Small tables with named rows and columns. After each table, cells are looked up by row and column.

ratem
cols = gomu, punon
sadetaf: [158, 193]
detadek: [203, 120]
vuvifar: [198, 98]
ber: [109, 166]
nakod: [88, 132]
pokubi: [134, 217]
zef: [140, 40]
rogo: [161, 147]
porolig: [182, 30]

What is the punon of zef in ratem?
40
What is the punon of pokubi in ratem?
217
What is the punon of vuvifar in ratem?
98
What is the gomu of nakod in ratem?
88
What is the gomu of detadek in ratem?
203
What is the punon of ber in ratem?
166
What is the punon of porolig in ratem?
30
What is the punon of detadek in ratem?
120
What is the gomu of vuvifar in ratem?
198
What is the gomu of pokubi in ratem?
134
What is the gomu of ber in ratem?
109
What is the punon of rogo in ratem?
147
What is the gomu of zef in ratem?
140
What is the gomu of porolig in ratem?
182
What is the punon of sadetaf in ratem?
193
What is the punon of nakod in ratem?
132
What is the gomu of sadetaf in ratem?
158

lotevo.tsv
	suviz	kor
pudap	752	37
vodoma	-483	732
visuz	-394	637
zuv	-442	727
niferiz	164	189
bisi	-394	677
mukegof	762	-34
mub	-902	722
ral	-485	781

mub, kor -> 722
bisi, kor -> 677
visuz, kor -> 637
zuv, kor -> 727
visuz, suviz -> -394
ral, suviz -> -485
niferiz, kor -> 189
niferiz, suviz -> 164
vodoma, suviz -> -483
zuv, suviz -> -442
mukegof, kor -> -34
mukegof, suviz -> 762
ral, kor -> 781
Row with the largest suviz: mukegof

bugike =
	soz	lumipo	pezev	lalal	duf	pilum	muk	tatumo	tanizaz
savagi	119	131	99	100	114	151	103	125	159
vimag	119	123	128	125	119	195	92	138	107
moz	119	148	98	121	162	144	131	129	129
dut	104	146	139	121	137	82	130	87	114
sabate	90	116	169	136	135	61	156	180	147
ronudop	176	130	106	110	91	158	189	111	106
puf	110	125	86	100	123	135	156	82	121
fodit	118	127	114	120	170	21	128	121	116
zoz	125	132	107	136	195	135	141	154	146
rigeza	148	120	102	104	109	172	115	128	130

vimag, lalal -> 125
sabate, soz -> 90
fodit, lalal -> 120
savagi, pezev -> 99
savagi, pilum -> 151
zoz, pilum -> 135
vimag, pilum -> 195
sabate, tatumo -> 180
dut, soz -> 104
dut, duf -> 137
fodit, muk -> 128
moz, muk -> 131
puf, pilum -> 135
vimag, pezev -> 128
fodit, tanizaz -> 116
savagi, lumipo -> 131
sabate, duf -> 135
puf, lumipo -> 125
zoz, duf -> 195
Row with the largest tatumo: sabate

gav =
,lasem,mun,kob,tusav
litufol,79,79,162,59
bufi,88,79,234,155
butev,97,79,138,113
sive,47,79,210,36
zubuli,97,1,162,114
tubefur,97,67,152,103
fav,97,79,159,113
gifase,97,60,162,113

What is the kob of sive in gav? 210
What is the tusav of sive in gav? 36
What is the lasem of zubuli in gav? 97
What is the mun of fav in gav? 79
What is the lasem of litufol in gav? 79
What is the mun of bufi in gav? 79
What is the lasem of sive in gav? 47
What is the tusav of tubefur in gav? 103
What is the tusav of zubuli in gav? 114
What is the tusav of fav in gav? 113
What is the kob of fav in gav? 159
What is the tusav of bufi in gav? 155
What is the lasem of gifase in gav? 97
What is the tusav of gifase in gav? 113
Row with the largest tusav: bufi

zul:
         fevusi  nere  suz  guta  gumi
gakesaf      63   136  218   164   153
nam         149   125  101   118   107
dezam       155   120  101   120   126
dozed       142   130   99   115    82
tevib        90   114  215   171   197
nonufo      107   151  125   119    95
vipi         60   143  217   162   172
monema      145   137   87   108    89

nere of dozed: 130
gumi of gakesaf: 153
suz of gakesaf: 218
nere of monema: 137
guta of dozed: 115
fevusi of nonufo: 107
nere of gakesaf: 136
gumi of nam: 107
guta of dezam: 120
Which row has the largest fevusi? dezam

Table losomin
fields: fataz, ror, legov, susil, vevid, subos, fene, mumeda, kele
vudifon: [0.1, 0.0, -0.1, -0.3, -0.5, 0.3, -0.3, -0.2, -0.3]
belez: [0.0, 0.0, 0.1, -0.3, -0.3, 0.1, -0.1, 0.0, -0.1]
mafu: [-0.1, -0.1, 0.0, -0.1, -0.2, 0.3, -0.3, -0.2, 0.0]
zalaze: [0.5, 0.2, 0.0, -0.2, 0.1, 0.0, -0.1, 0.0, 0.4]
lod: [0.1, 0.3, -0.3, -0.4, -0.3, 0.4, -0.2, 0.3, 0.3]
savedon: [0.2, -0.1, -0.3, -0.1, -0.2, 0.4, -0.4, -0.2, 0.0]
selad: [0.5, 0.2, -0.5, -0.3, -0.4, 0.4, -0.4, -0.4, 0.4]
sov: [-0.2, 0.3, 0.1, -0.1, -0.3, -0.1, 0.1, 0.1, 0.3]
kivara: [-0.3, 0.3, -0.4, -0.4, -0.4, 0.1, -0.5, 0.4, 0.2]
nam: [0.4, 0.1, -0.3, -0.4, -0.3, -0.5, -0.5, -0.2, 0.3]
dobiv: [0.1, -0.2, 0.0, -0.1, 0.0, 0.0, 0.0, -0.3, 0.0]
tegavel: [-0.2, 0.0, -0.2, -0.4, -0.3, 0.0, -0.3, 0.0, 0.3]
vubote: [0.2, 0.2, -0.2, -0.3, -0.1, -0.3, -0.3, 0.1, 0.2]

fataz of belez: 0.0
subos of dobiv: 0.0
legov of belez: 0.1
subos of zalaze: 0.0
legov of lod: -0.3
vevid of zalaze: 0.1
fataz of zalaze: 0.5
kele of mafu: 0.0
legov of vudifon: -0.1
subos of vudifon: 0.3
kele of dobiv: 0.0

